Rows near named flat spaces through zero
dima-rekul: [-29  -5  40 -21 -12  59 -10   9 -27  14 -28 -62 -46 -26  47 -27 -29 -41
  10  -4 -15 -38  17 -16]
butez-rivad: [ 14 -35 -16  22 -32  31  58  18  15   9  20 -30   6   1  22 -27 -38 -11
 -29  39  35  18 -19  30]
butez-rivad: [ 35 -33 -12   7   1  25  -9 -10 -20  -4  -9 -26   1 -22 -36 -11  -3  -5
  21  26   0 -27   9  22]
butez-rivad: [ -2  10  18  50 -37  22  66  26  43   5  15 -24  28   0  34  -6  -2 -17
 -51  -3  28  23 -21   8]
dima-rekul: [ 36  -8  34  43 -16  33  41  -2  16  11 -23 -63 -10 -12 -25 -14   1 -30
  17  30  -8 -33   3  -1]
zufum-ves: [ 16 -21  42   4  34  -1  23 -34  24  -1   8 -10 -30  11  13  -5 -11  29
  35  -5 -23   7  15  -5]
zufum-ves: [ 51 -24 -25  40  17  18   6 -20  31  -1  22  -5   9 -26  14 -17  17  12
  -8  -8  -5 -39   5  44]
zufum-ves: [ 17  -9  -8  78 -36  33  39  16  49 -59  18   4  54 -31  26 -30  14  16
 -15  -5  58  29 -30  19]
fur-per: [ 10  20 -16  -8  -3  22  40  -8  13  -2   7  10  22  42 -18 -16 -20  14
  -6   4  18  -7 -30 -26]
butez-rivad: [ 57  -8 -37  65   2 -23 -26 -34  20 -33  15   8  53  -4 -38 -12  75  36
  40  55  11 -75 -20  18]
kugus-nasiv: [ 19   5  -2  22  35  23 -30 -55  -1  12 -13   9 -44 -31  -4  29  13 -10
  40  33 -39  -9  23  16]
kugus-nasiv: [ -8 -35  42 -46 -10  -4  76  17 -17  18  13 -50  -1   8  -4   9 -29 -13
 -10  12   6  23  14 -15]
butez-rivad: [ -3  32 -15  17   2 -10  26 -15  23  -1  19  35  22  11  -1  31  24   0
 -11  17   5  28 -17 -12]
butez-rivad: [ 15 -60 -26  44   1   6 -20   3  28 -43  27  -4  17 -12  61 -70   0  38
   1 -18  36 -31 -21  43]
dima-rekul: [ -9  -6  -6 -49  22 -21  -4   4 -32  25   5  10  10  35 -41  23  -6  -7
 -22 -25 -18  12   0  -9]
dima-rekul: [ 38 -17 -28  23 -20  48  69  10  32  16  39 -21  18   1  20 -22 -18 -12
 -36  27  18   5 -22  27]
fur-per: [  3  -7   5 -30   5   2  -4   5 -14   3  10 -10   1  16  -6 -12   1   7
  11  -3 -12 -13  -1 -15]
kugus-nasiv: [ 54 -12   7  -1  -5  52  34 -10 -12  24  -5 -37  11   5 -63   0 -26   1
  -5  19 -10 -18   9  17]
zufum-ves: [-48  -3  -8 -55  25  43 -28 -33 -38   5   3  15 -50  28  39 -11 -43  -4
  36  32 -12  17 -14 -30]
butez-rivad: [-35 -13 -16   8 -58  -1   6  39  -7   8  32  -2  16 -36  75   8 -18   1
 -58  37  44  38   6  51]
dima-rekul: [ 37 -53 -39  40 -40  61  25  -1  -4 -41  16 -31  49 -17  -3 -56 -22  25
   3  58  67 -33 -30  39]
butez-rivad: [ 28 -31 -13  11  13   9 -12 -17 -11 -10  -6  -9   4 -29 -21  -2   2   6
  10   1   3 -25  15  29]
fur-per: [-16 -41  75  10 -21  26  48   1  13  -3   7 -83 -25  14  67 -54 -28  11
  28  31  10 -31  -2 -18]
kugus-nasiv: [-26 -35 -23 -69  31 -57 -62   0 -64 -27 -16  23   9 -73 -11  36  19   4
  -3 -60   9 -24  55  22]
butez-rivad: [-25 -51  22  79   9 -31  22 -18  33 -28   9 -16   3  -1  45  -5  29 -14
  10  25  25  27 -27  14]
fur-per: [ 13 -14  32 -26  22  -8  33  -7 -11  26  18 -36  20  33 -33  13  25  -9
  -4  -9 -32 -28   1 -23]
dima-rekul: [ 57  37 -26 -15  -6  11  39   9   1  34 -13   2   3  -6 -90  33   1 -33
  -7  15 -23   5  12  -6]
zufum-ves: [-50 -22   4 -11  31  -4 -40 -10 -11 -13   0  25 -25 -34  69  10 -14   0
 -21 -60   1  27  19  23]
fur-per: [ 20 -11  45  18  19 -14  21 -17  34  -2   2 -28 -19  36   6 -30   7  24
  40   1 -21 -27  -5 -23]
butez-rivad: [-12   3  -4  -9 -41  10 -32  34 -31 -16   5 -11  19 -27  -1  -2  24 -12
  11  35  10   6   1  -3]
fur-per: [-63   0 -24 -39  -8 -50 -53  43 -49  15  -8   5  -2 -32  25  32  34 -65
 -38 -22  -4   3  10   1]
kugus-nasiv: [ 24 -28  22 -14   2  36  77   8   9  13  42 -38  28   5  -1   2   0 -12
 -27  -8  -7  16  -3  -2]
kugus-nasiv: [ 28  -1  16 -26  23 -10 -12   4 -26  11 -27 -16  -3 -22 -76  29  21 -27
  12 -36 -38 -13  33  -8]
fur-per: [-20 -58   4  30 -19 -25  10   9  -9 -30  20 -33  56   2  25 -22  24  12
 -18  15  50 -28 -24  20]
zufum-ves: [ 35 -26 -26 -30   8  -5 -12  14 -10  22  31   7  13  25 -21 -14 -15  30
 -22 -14 -13  -4   3  31]
dima-rekul: [  3  -6  18 -20  -1  48 -27  11 -12  19 -12 -21 -45   8  16 -34 -48   0
   8 -15 -26   2  11   6]
butez-rivad: [ 27  17 -31 -28  23  22  22 -19   9  15   9  29  -5  12 -16   4 -29  15
 -14 -20  -8   0   3   2]
butez-rivad: [ 23 -25   1  32   2  11 -16 -22  12  35  -2 -30 -28  46  20 -44 -38  30
   1  37  -7 -57 -11  36]
zufum-ves: [ -3 -28  -9  44   7  -4  14 -30   0 -24 -11  -4  10 -61   6  31  21 -20
   1  22  27   1  13  31]
kugus-nasiv: [  1 -50  28  22 -37 -40  87  44  46 -58  21 -30  44  -7  35 -49  -7  33
  -6 -20  73  20 -14  -5]
zufum-ves: [ 21  15 -14 -32 -18 -22   0  31   1  23  29  16  20  59 -30 -13  -9  35
 -14   9  -9  12 -15  -5]
fur-per: [-31  34  -8 -19  -1  -6 -13   4 -12 -14 -19  32  14   2  -8  15  -4   0
 -13 -34  15  10  -4 -23]
dima-rekul: [-59  -6  19 -42  -3 -42  27  27 -28  -9 -10   2  26  32 -18  19  -9 -20
 -28 -35  27  41 -16 -39]
zufum-ves: [-28  51 -17   4   8  17  11 -16  30   8  13  59  -6  24  43  17 -26  16
 -34 -21   6  48 -17  -7]
dima-rekul: [ 19 -13 -20  22  -2  42  22 -11  24  11  34 -10   1  18  41 -33 -12   7
 -12  25   3 -16 -25  17]
fur-per: [ -5 -22   8  19   9   0  -3  -8  -3   3 -14 -27 -19 -25  14   0  13 -34
   8   6  -7 -21   7   8]
kugus-nasiv: [-29  19  -7 -28 -12  19 -12   2 -36  15   8  -9   7  -3   7  22  21 -35
  -3  35 -10 -10  -6 -22]
dima-rekul: [  0 -25   8 -15   7  -5 -13  -1 -25  15   3 -24   3 -11  -1   7   4  -3
 -11  -5 -10 -28  18  18]
kugus-nasiv: [ 21   7   0   7  32   6  31 -35  -9  19 -17  -9  13   8 -71  42  23 -36
  -1   3 -22 -17  -3 -15]
zufum-ves: [-11  24  -4  -8   0  31 -35 -19 -16  21  -8   8 -35   0  15   8 -16  -5
  14  32 -22  -2   6   1]
dima-rekul: [-20 -41   2 -19  -6 -15  -6   7 -20  -7  12 -21   9  -4  33 -20 -10  16
  -9   0  22 -24   4  15]
zufum-ves: [-42  56   6 -22  26  -5 -64 -33 -12  25 -22  38 -52  11  32  27  -2   0
  18  -3 -40 -10  14 -23]
fur-per: [-37  12  16 -52 -37 -26   9  53 -37  13  24  -8  57  11  -7  28  16  -2
 -57 -21  13  19   3 -13]
fur-per: [  5   9 -13 -10 -47  55  22  27 -15  16   4 -19   1 -26   7  -1 -35 -19
 -26  37  17  19   5  18]
kugus-nasiv: [ 40  -1  -3   2  -2  24  54   2  33  -8  13   1  11  24 -19 -28 -30  28
   1 -10  12  12 -13  -6]
butez-rivad: [ 42 -19 -15  26 -27   4  68  23  24 -24   8 -30  44  -1 -37 -28  14 -12
   1  19  36 -15 -26  -8]
zufum-ves: [ 15 -12  33  12 -13   9  -2  18  11  -4   2 -28  -8  -3   9 -25  -1  11
  15  -6 -11  -1   9   3]
butez-rivad: [ 45 -33 -24  19  -7  18  48  -8   7   3  -2 -25  10  32 -52 -30 -27   0
  12  49  21 -15 -28   8]
fur-per: [ 15 -17  27   2  23 -12  12 -13  25   6  11 -17 -32  23  18 -23   1  13
  33   1 -27 -11   2 -12]
dima-rekul: [ -5   7  39  18   9 -46 -34   2  -2 -18 -34  12  -7 -35 -33  39  27   5
  19 -33 -14  29  36   4]
kugus-nasiv: [ 10  -5  36 -50  13  -2  -7   7 -36  36 -19 -37 -35  -1 -43  19  -6 -25
  19  -3 -49 -10  36 -15]
fur-per: [ -2  16 -16 -22 -18  26 -23  18 -33   9 -22 -17  -5 -14 -23  -5   1 -37
   4  12  -6 -28   0 -13]
zufum-ves: [  8 -88 -25 -14  -8  37 -22  25 -38 -32  25 -27  21 -32  15 -46 -18   2
  -6  -7  28   6  -4  45]
kugus-nasiv: [  0  -3   5 -23  32  16 -12 -17  -8  37  22  -2 -20  18  16  11   0  -7
 -13 -13 -44  -6   6   5]
kugus-nasiv: [ 37  -7  12  30   3  35  13 -39  10  12  -5 -40 -16  19 -11 -26  -2  10
  44  64 -14 -63  -9  -4]
kugus-nasiv: [ 18 -36  16  37 -44  12   2  14  13 -50  14 -54  22 -39  46 -62  28  26
  45  49  37 -63  -3   7]
dima-rekul: [  8  39 -13 -10  23   1 -55 -15 -12  13 -14  43 -10  21 -44  23   7   9
  11 -16 -36  12   3  -7]
dima-rekul: [ -8   8   2  34 -30  11  76  32  29   2  15  -4  44  13  -2  12  -4 -28
 -62 -11  34  57 -32   0]
fur-per: [ 24 -16  22  26 -20  17  13   6  20 -24  -1 -31   4   3   5 -46  -6  26
  30  15  15 -23  -7  -3]
zufum-ves: [ 14  24 -44 -65  34  -6 -95 -27 -48  31   1  28 -22  53 -37 -14   8  25
  41  20 -53 -76  -4 -19]
[-16 -16   4  -1  21 -28  -5 -19  -7  -4  10   3  16  24   1   7  22   9
   3   1   0 -15 -12  -8]
dima-rekul
[-44  44 -27 -24  12  11  33 -10   0  13 -10  50  -4 -12  16  51 -30 -32
 -55 -37  17  55  -1 -10]
fur-per
[-26  47  50  -4  14 -59  58  -2  16  14 -29   2   2  13 -44  67  34 -40
  -5 -25 -17  30  10 -58]
butez-rivad
[-11  -7  33   5 -20 -16  55  31   6  10   4 -54  30   7   4  -1  26 -37
 -29 -10   8 -24 -10 -22]
fur-per
[ -1  15   0 -96  29  15 -14   0 -31  33   9  22 -52   1  -5  19 -36   1
  13 -24 -51  34  36 -18]
kugus-nasiv
[-47  11  15 -33  -3 -58  53  35  13   0  24   2  42  45  24   4  20  -9
 -48 -51  21   9 -27 -46]
fur-per
[  5  16   1  52 -52  15 -15  19  18 -17 -16 -13   4   7  11 -41  -9  16
  18  50  30 -14 -22   5]
kugus-nasiv
[-47 -27  34 -28  -4 -25  35  23 -15 -13  -6 -25   2 -12  23   7  -8 -24
 -13 -28  22  27   7 -21]
dima-rekul
[ -4 -12 -24 -14 -20  17  28  13   5 -33   0  10   9  55 -11 -59 -51  26
  23  24  48  22 -49 -30]
dima-rekul
[-11  56   2 -52   4 -19 -17  11 -14  34  -2  23  -7  53 -31  18   2   0
  -2  -9 -36   0  -4 -44]
fur-per
[ 38   5 -29 -56   5  58  26   8  -5  18  10  -7 -22  20 -19 -38 -48  -2
   8  -4 -16 -12  -5 -17]
butez-rivad
[  4  20  36   2  21   6 -11 -21   1  25 -25 -12 -44  -9 -10  24   1 -17
  22  -3 -45  -4  27  -9]
fur-per
[  3  26  10  25 -13 -25  -3   5  23  19   4  22  -7   6   5  25   1  17
 -15  12  -8  36   9  18]
fur-per
[-38   2  25  20   2 -34  13   3  11  -6 -17  11   4  39  -3   8 -12   0
 -14 -19  18  41 -21 -16]
butez-rivad
[ -2 -12 -14  18  11 -56  30   1  33 -56  -3  25  35  -6   0 -15  23  21
   7 -42  46  -5 -15 -17]
kugus-nasiv
[-34 -11  -5 -11  -8   0  47  15  21   2  39  26   6  15  62   3 -39  15
 -50 -15  31  75 -14  13]
kugus-nasiv
[-14   1  -5 -10   9   1   7   3   9   0  29  10  10  10  36  -3  14  -2
 -15 -16  -4   7 -13  -9]
kugus-nasiv
[-40  -7 -68 -12 -14   2 -70  10 -29 -35  -4  62  -6 -46  42  -3 -25  10
 -12   0  44  40   0  38]
fur-per
[ 10  16 -11   6  10 -34  -8 -12  17  -4   2  27  -2  24 -13   0  13  23
  22  12  -4  -4  -8 -11]
dima-rekul
[-31  25 -21  50   3 -10   4 -20  31 -19   5  42   6  -1  37  19  23 -13
  -5  18  21  34 -30  -5]
kugus-nasiv
[ 21 -22  32  -8   2 -10  49 -10 -13   1 -32 -37 -12 -23 -62  25 -13 -17
  27  22   2   5  29  -8]
kugus-nasiv
[ -4 -17   9   0 -13 -17  28  10 -13   1 -13 -23   2  -2 -29  12  -1 -24
   7  30  12  15  -1  -6]
butez-rivad
[-17  17   4 -38  10  34 -56  -2 -25  56  14  10 -56  17  38  10 -33  -3
 -12   8 -55  21  18  17]
kugus-nasiv
[ 14   5   6   5  14  -6 -14 -26  19  18  23   9 -30  18  30  -4   3  31
  26  34 -29  -7   6   7]
zufum-ves

Rows near named flat spaces through zero (a row that begins with a name and a colon came from that space)
gamu-lelo: [ 10 -95 -57 -29  47  15   7  27  14  16   4  11   5 -12   3  29   4 -37
  11  -7   2   5 -53  26]
kosot-gakam: [ 15  88  52  42 -70   9 -19  -6  -1 -24  23  -4 -19 -23  -6 -45  31  16
  -2  29  36  41  23 -12]
gamu-lelo: [ -2 -19 -28  60   2  37   2  -1   1   1 -12  38 -43 -62 -19 -23  32  -2
   9  22 -28 -24  -8  -5]
kosot-gakam: [-15  -4   5 -18  -7   0   6  -2   5  23 -10 -13  13  15  16  23  -5 -25
   5  -6  20  13 -17  39]
kosot-gakam: [-13  -5   1  10  34 -12   0 -45 -35  17   3  -6  27   6  20  31 -17   3
  15 -23 -22 -20   5  41]
kosot-gakam: [ 14  40  18  36 -30 -21 -20 -63 -25  -8  10 -17  17  -8  17  15  -1  50
  16   5 -29   5  24 -10]
pige-kasa: [ 60  21  -9   6 -26 -23  15 -31 -30  -2  23 -15   2  10 -13   1  -8   2
   1  -7  -9  36   1 -13]
kosot-gakam: [ 22 -46 -18 -10  44   1 -10  24   2 -17  29   6  16 -10   5   8   0  16
  10  -4  -4   2  -6 -20]
pige-kasa: [-34 -81 -69 -55  19   2  -2   8  21 -32 -21  21  15  34 -22   8  10 -22
  -8 -10  -2   3 -65  37]
kosot-gakam: [-32 -33 -13 -11   6  16  -9 -15  20   2   5  -3 -27 -11  -9   8  37 -38
 -16  17  15 -10 -24   3]
pige-kasa: [ 17 -69 -52  50  46  27  19 -23 -20  16  10  22 -24 -58   1  26  25 -17
  34   6 -52 -18 -19  13]
pige-kasa: [ 15  60  10  31 -34 -12 -46 -20 -29 -60  11  26  36  -8  -2 -47  -6  63
  18  -2  -2  30   2  31]
vuz-duv: [ 10 -30 -38 -10  46 -21 -14 -35 -20   6 -18  18 -41 -23 -22 -16 -28 -19
 -18 -10 -65 -61  10 -24]
gamu-lelo: [ 28 -16  -4  22   2   6  26   7  -2  36   2 -11  10  -8  13  33  -5  13
  12  -2  -6   3   3 -18]
kosot-gakam: [ 25 -29 -10  -7  89  -2  14  51 -31  -8  22  28  24   2  -5 -17 -37   7
   6 -37 -10 -23  15   2]
kosot-gakam: [-12 -50 -37  -6  42  12  10  29   8 -12 -17  29 -12  -8 -15  -9  -4  -4
   2  -6 -30 -30  -8  -7]
kosot-gakam: [ 40 -16 -21 -24  -4 -23  35  14   0  34 -23 -15  16  35  -4  25 -44  13
 -10 -21 -18  -4   2 -34]
vuz-duv: [ 28 -28 -17 -33   0   1  22  35  22  37 -13  -8 -33  -1 -11   2 -14 -48
 -19   2  10   1 -12 -24]
pige-kasa: [ 35  52  46  46   3  23  49  51 -30 -21  58   4  15   7 -11 -26  23  11
  14  -7  46  49  33  -8]
pige-kasa: [-17  27  32 -24 -33 -29 -17 -67   3  -8  21 -52  -2  26  17  33  18  -5
  -7  14   3  16  17 -18]
vuz-duv: [-41  11  19  42   6  -4 -31 -72 -15 -26  12 -10  16 -18  29  30  25  51
  29  13 -43 -22  27   1]
pige-kasa: [-34  74  65  32 -15   6 -23   3   1 -15   1   0  -3 -11  11 -30   5  34
  -4  12  13 -19  51 -15]
gamu-lelo: [ 34  32  -7  29 -44  21  40  57   1   5 -21  27   0   2 -25 -38  -6   7
   1  -3  22  33 -10   7]
gamu-lelo: [ 12   9  13 -21 -21  11  -5  42  21 -21  26  -2  -5   5 -10 -24  22 -19
  -9  13  54  44 -15  -4]
gamu-lelo: [ 46 -69 -37  -8  45  20  14  52   6  16  30  13   4 -24  -3  10   4 -24
   7  -6  22  19 -36  -1]
vuz-duv: [  8 -11  -2  28 -16   6  -2 -25   2  -3  15 -13   7 -18  19  31  24  23
  26  17 -15  18   0  -9]
gamu-lelo: [-20 -42  -9 -12   8   3   6   4  16 -16  13 -16  53  31  23  51  16  39
  21  -2   8  20 -17   1]
gamu-lelo: [ -7  36  26  67   2  12  20 -37 -26  26   6  -2 -11 -19  -5   6  15  24
  -6   2 -14 -34  37 -26]
vuz-duv: [  8  13 -17  19 -38   8   2   8  12 -16 -17  19 -13  -2 -32 -30  12  28
 -19  11  -2  -1  -7 -34]
vuz-duv: [-29 -69 -19  -6  48   2 -20 -39  -2 -29  38 -14  32  -5  34  59  34  13
  38   5 -22   6 -17  21]
gamu-lelo: [ 33 -11   6  12  21   1   7   9  -7  19  26  -9   4 -15   8  14  -3   6
   3  -2   5   2  10 -25]
pige-kasa: [ -1 -61 -16 -11  47  21  41  41  15  37   7  -6   3   7   2  37   6 -24
  -5  -9  15 -14 -12 -17]
gamu-lelo: [ 36  22  35   6  49 -29  -3 -27 -40  29  38 -26  14   1  16  18 -34  16
 -10 -24  -9 -28  48 -36]
pige-kasa: [ 46  24   0  39  -8  -4  14 -22 -32   5  17   2 -13 -21  -9  -9  -1   8
   9  -1 -22   9  18 -16]
vuz-duv: [-55  -9  -7  16  22  11 -14 -25   8 -23 -14  20 -35 -13 -25 -20  27   6
 -22  12 -29 -60  16 -30]
vuz-duv: [ 17 -18  -9  13  -4  14  15  10   7  11   8  -2 -15 -18  -1   9  17 -13
   7  11   2  12  -7 -11]
pige-kasa: [ 14  32  20  41  -3  -2  -4 -27 -23  -5  19  -2   0 -17   2  -4   7  30
   6   3 -14  -6  28 -20]
vuz-duv: [ 12  24  29  55  -7  25  14   6  -2  40   5  -4 -28 -48  15   5  14  -7
  14  18   1  -8  26 -13]
kosot-gakam: [ 17 -45 -21 -21  80 -16  22 -21 -29  34  27  -8 -11  18 -29  16 -16 -29
 -46 -32  -5 -54   6 -41]
vuz-duv: [-33 -31   7 -55  63 -23 -26  -9 -15 -17  21 -13  57  36  36  33 -23  -7
  17 -31  11   1 -11  62]
pige-kasa: [-14 -44 -27 -14  12   2 -21 -10  11   1  -9   3  11 -10  16  23   2  -3
  14   2 -11  -3 -30  27]
kosot-gakam: [ 89 -36 -11 -28  31 -21  50  38 -20  61  32 -34  57  38  17  56 -49   2
   2 -41  30  37 -13 -15]
[-35 -10  32 -95  10 -31 -21  27  36  27 -17 -43  47  62  42  42 -45 -12
 -15 -18  44   0  -6  18]
vuz-duv
[-52 -55 -21  11  52  31  12  16   6 -38  21  22  24  12 -11  12  44  16
   5  -4   9 -14 -18   9]
pige-kasa
[ 61 -46 -13  42  51  32  46  60 -16  47  33   9  20 -35  17  30  -5  -1
  32 -14  14  17  -7   1]
pige-kasa
[-38  40  39 -12 -38 -18 -50 -57   3 -46  23 -30  23  14  30  13  27  21
  16  19  13  32   7  25]
pige-kasa
[ -1 -91 -56  -3  33  10   8 -38  -2   5  17  -6  -2 -18  11  57  31 -29
  28   5 -30   8 -43  25]
pige-kasa
[  5 -52 -16 -39   8   3   1  33  26 -12  20 -14  36  23  17  34   9   3
  13   0  28  39 -33   6]
gamu-lelo
[-33  65  27 -10 -70 -17  -9 -17   9 -42 -19  -9  29  55 -10 -18   4  46
 -14   3  19  23   7   0]
vuz-duv
[ 19  21  -3  67 -49   6  -3 -66 -14  -1  11  -9  -9 -34   2  17  37  38
  18  25 -29  14   5 -20]
kosot-gakam
[ 29  28  21  20 -28  -4  -8 -12  -9  -1  25 -17  21  -7  18  11   6  24
  16   6  15  37   5   1]
kosot-gakam
[ -1  -8 -15 -50 -10 -29 -38  14  22  11 -39   2  41  34   2  -2 -52  41
 -31 -19  11 -21 -22  -9]
pige-kasa
[-28 -94 -54 -47 -33 -23 -50 -54  58 -18 -31 -36  35   7  53  93  11  50
  40  30 -58  11 -44 -12]
kosot-gakam
[-14 -28  -8 -40   0 -15 -21 -17  20   0  -7 -20   0   6  21  28  -4 -15
   7   7 -12   2 -11   5]
gamu-lelo
[ 29  43  48   7 -33  -2  -4   1  11  21  30 -35 -28 -17  10  -1  14 -13
 -12  24  32  21  29 -46]
gamu-lelo
[ 20  -4 -10 -34  -7  -7  -2  26   9   5  -8   2 -11   4  -5 -16 -18 -32
  -6  -3  13  18 -16  13]
gamu-lelo
[ 11  -3  12  17  12   7 -18  16  -7 -13  31   1  56  -5  28  16   3  46
  26  -6  25  28  -8  22]
pige-kasa
[-12 -11 -19 -55  19 -19   3  11   6   0 -26   8 -27  28 -31 -27 -27 -41
 -39 -15  -6 -31  -4 -10]
vuz-duv
[ 23 -68 -22  72 116  44  29  -7 -45  45  69  23 -17 -61 -21  18  40 -24
 -14 -15  12 -52  -4 -20]
gamu-lelo
[ 46  16  11  41   8   4  13   6 -17  30  13   1 -15 -34   0  -4 -10  11
   2   1 -12 -10  26 -35]
gamu-lelo
[  0  24 -21 -22 -40 -19 -20 -21   2 -12 -44  16 -37  -2 -23 -41 -21 -25
 -14   5 -28  -6 -10  16]
pige-kasa
[ 19  27  -7  62 -39  19  44 -20 -20  30 -15   8 -21 -17 -17   0  15  -4
   6   5 -12   7   1   5]
kosot-gakam
